Below are the code and all the weights of a small trained network. Each question names an input and a class and asks about switching units off, where a switched-off unit gives its printed mean instead of its output.

import numpy as np


def w(rows, s, z=0):
    codes = np.array(rows[::2]) - 128.0
    scale = np.full(codes.shape[1], s)
    scale[-1] = z or s
    return codes * scale


def f(y):
    return np.maximum(y, 0)


def log_softmax(a):
    a = a - a.max(-1, keepdims=True)
    return a - np.log(np.exp(a).sum(-1, keepdims=True))


def net(x, mask):
    res = np.array(x, float).reshape(1, 7) / 4 @ E
    y = f(res @ A[0][:, :-1].T + A[0][:, -1])
    res = res + np.where(mask, y, B[0][:, -1]) @ B[0][:, :-1]
    return log_softmax(res[-1] @ U[:, :-1].T + U[:, -1])


A, B = {}, {}
E = w([
[117,110,149,130],'x0',
[108,92,169,129],'x1',
[143,154,99,128],'x2',
[118,23,70,42],'x3',
[87,82,33,225],'x4',
[10,194,91,78],'x5',
[138,145,109,128],'x6',
],0.011)
A[0] = w([
[173,151,116,72,141],'neuron 1',
[66,70,108,163,250],'neuron 2',
[133,37,57,15,61],'neuron 3',
[30,174,110,70,77],'neuron 4',
[96,179,95,117,63],'neuron 5',
[120,99,151,74,219],'neuron 6',
[56,82,33,243,117],'neuron 7',
[82,143,106,65,93],'neuron 8',
[206,90,132,127,73],'neuron 9',
[252,101,97,143,88],'neuron 10',
[234,96,139,183,138],'neuron 11',
[170,164,75,138,24],'neuron 12',
[136,177,207,13,162],'neuron 13',
[171,161,180,55,92],'neuron 14',
[70,150,192,164,163],'neuron 15',
[118,210,201,239,76],'neuron 16',
[118,188,172,176,72],'neuron 17',
[25,141,92,138,30],'neuron 18',
[126,85,121,52,150],'neuron 19',
[79,83,62,229,161],'neuron 20',
[92,211,171,220,8],'neuron 21',
[156,160,158,57,95],'neuron 22',
[70,154,110,77,72],'neuron 23',
[192,141,151,173,62],'neuron 24',
[106,131,115,198,148],'neuron 25',
[169,100,159,158,44],'neuron 26',
[16,154,99,67,20],'neuron 27',
[83,154,131,131,77],'neuron 28',
[48,194,144,112,71],'neuron 29',
[192,170,170,13,158],'neuron 30',
[54,207,154,139,69],'neuron 31',
[119,64,75,94,51],'neuron 32',
[141,195,210,104,141],'neuron 33',
[22,189,131,157,76],'neuron 34',
],0.011,0.0024)
B[0] = w([
[127,126,96,178,168],'neuron 1',
[129,176,117,138,198],'neuron 2',
[200,169,23,49,234],'neuron 3',
[143,48,164,109,210],'neuron 4',
[140,131,170,142,170],'neuron 5',
[130,172,101,118,175],'neuron 6',
[66,158,166,192,249],'neuron 7',
[181,57,182,125,179],'neuron 8',
[184,92,195,132,187],'neuron 9',
[133,96,208,120,212],'neuron 10',
[136,101,244,120,228],'neuron 11',
[131,113,138,148,154],'neuron 12',
[47,174,108,215,233],'neuron 13',
[118,154,131,193,199],'neuron 14',
[138,149,118,90,177],'neuron 15',
[182,158,15,2,241],'neuron 16',
[150,157,35,82,191],'neuron 17',
[123,75,132,150,194],'neuron 18',
[148,210,67,87,187],'neuron 19',
[57,196,108,196,228],'neuron 20',
[148,138,78,75,214],'neuron 21',
[114,140,104,207,184],'neuron 22',
[173,52,197,141,181],'neuron 23',
[198,100,165,110,188],'neuron 24',
[55,164,101,148,178],'neuron 25',
[158,88,134,146,173],'neuron 26',
[141,98,173,124,211],'neuron 27',
[156,83,173,123,157],'neuron 28',
[164,93,207,137,193],'neuron 29',
[41,144,117,200,225],'neuron 30',
[174,107,153,99,195],'neuron 31',
[162,178,82,97,187],'neuron 32',
[67,152,84,139,215],'neuron 33',
[145,81,169,105,202],'neuron 34',
],0.0081,0.013)
U = w([
[17,164,93,248,157],'0',
[186,138,15,37,229],'1',
[187,10,217,140,1],'2',
],0.011,0.0025)

Each question gives the input, the list of numbers given to net, and the class t.
The units are the neurons (one row each of A and B). Each row of codes is followed by its name. A weight is (code - 128) times the scale printed after its matrix; where a second scale follows, it is the last column's (A, B and U).
mask holds one flag per neuron, in row order. A switched-off neuron (its flag False) gives its mean, the last column of its row in B, instead of its output. The means were averaged over made-up inputs and are rounded, as every weight is.
A unit's drop is (log p(t) with every unit on - log p(t) with that unit switched off) / (log p(t) with every unit on - log p(t) with every unit switched off).
The circuit of an input: a set's keep is (log p(t) with only the set's units on - log p(t) with every unit switched off) / (log p(t) with every unit on - log p(t) with every unit switched off). Starting from the 12 units with the biggest drops (on a tie, the unit counted first), units are removed one at a time, each time the one whose removal leaves the highest keep (on an exact tie, the one counted first), for as long as the keep stays at least 0.8.
units of the circuit, in order: the units of the circuit, biggest drop first
unit that matters most: the unit with the biggest drop
k most important neurons: the k neurons with the biggest drops, biggest first
drop when u is switched off: that unit's drop, to one decimal
input [-5,-7,0,6,-6,-5,8], class 0: 2 most important neurons : (neuron 30; neuron 16)
input [1,-6,2,1,-7,6,3], class 0: unit that matters most : neuron 13
input [3,-3,-4,3,-3,0,4], class 0: units of the circuit, in order : (neuron 16; neuron 30)
input [-3,-6,7,-5,-1,-8,4], class 2: 2 most important neurons : (neuron 11; neuron 10)
input [5,0,-8,-6,-5,0,-3], class 1: 2 most important neurons : (neuron 16; neuron 7)
input [-4,-6,4,5,-3,-6,7], class 2: 3 most important neurons : (neuron 10; neuron 16; neuron 11)
input [1,-7,-7,-6,5,4,7], class 1: 4 most important neurons : (neuron 16; neuron 21; neuron 13; neuron 30)
input [-3,6,7,6,-3,7,-1], class 2: 2 most important neurons : (neuron 23; neuron 16)
input [-7,-7,4,-3,-3,1,-5], class 0: 2 most important neurons : (neuron 3; neuron 30)
input [2,1,-7,-3,-3,0,-4], class 0: 2 most important neurons : (neuron 3; neuron 13)
input [5,-4,0,-8,4,-7,6], class 1: drop when neuron 16 is switched off : 1.4
input [-7,-6,4,-7,0,-5,8], class 1: drop when neuron 16 is switched off : 0.5
input [-3,8,-2,0,6,-5,-5], class 0: drop when neuron 20 is switched off : 0.5
input [8,-2,4,-5,7,8,0], class 2: unit that matters most : neuron 34
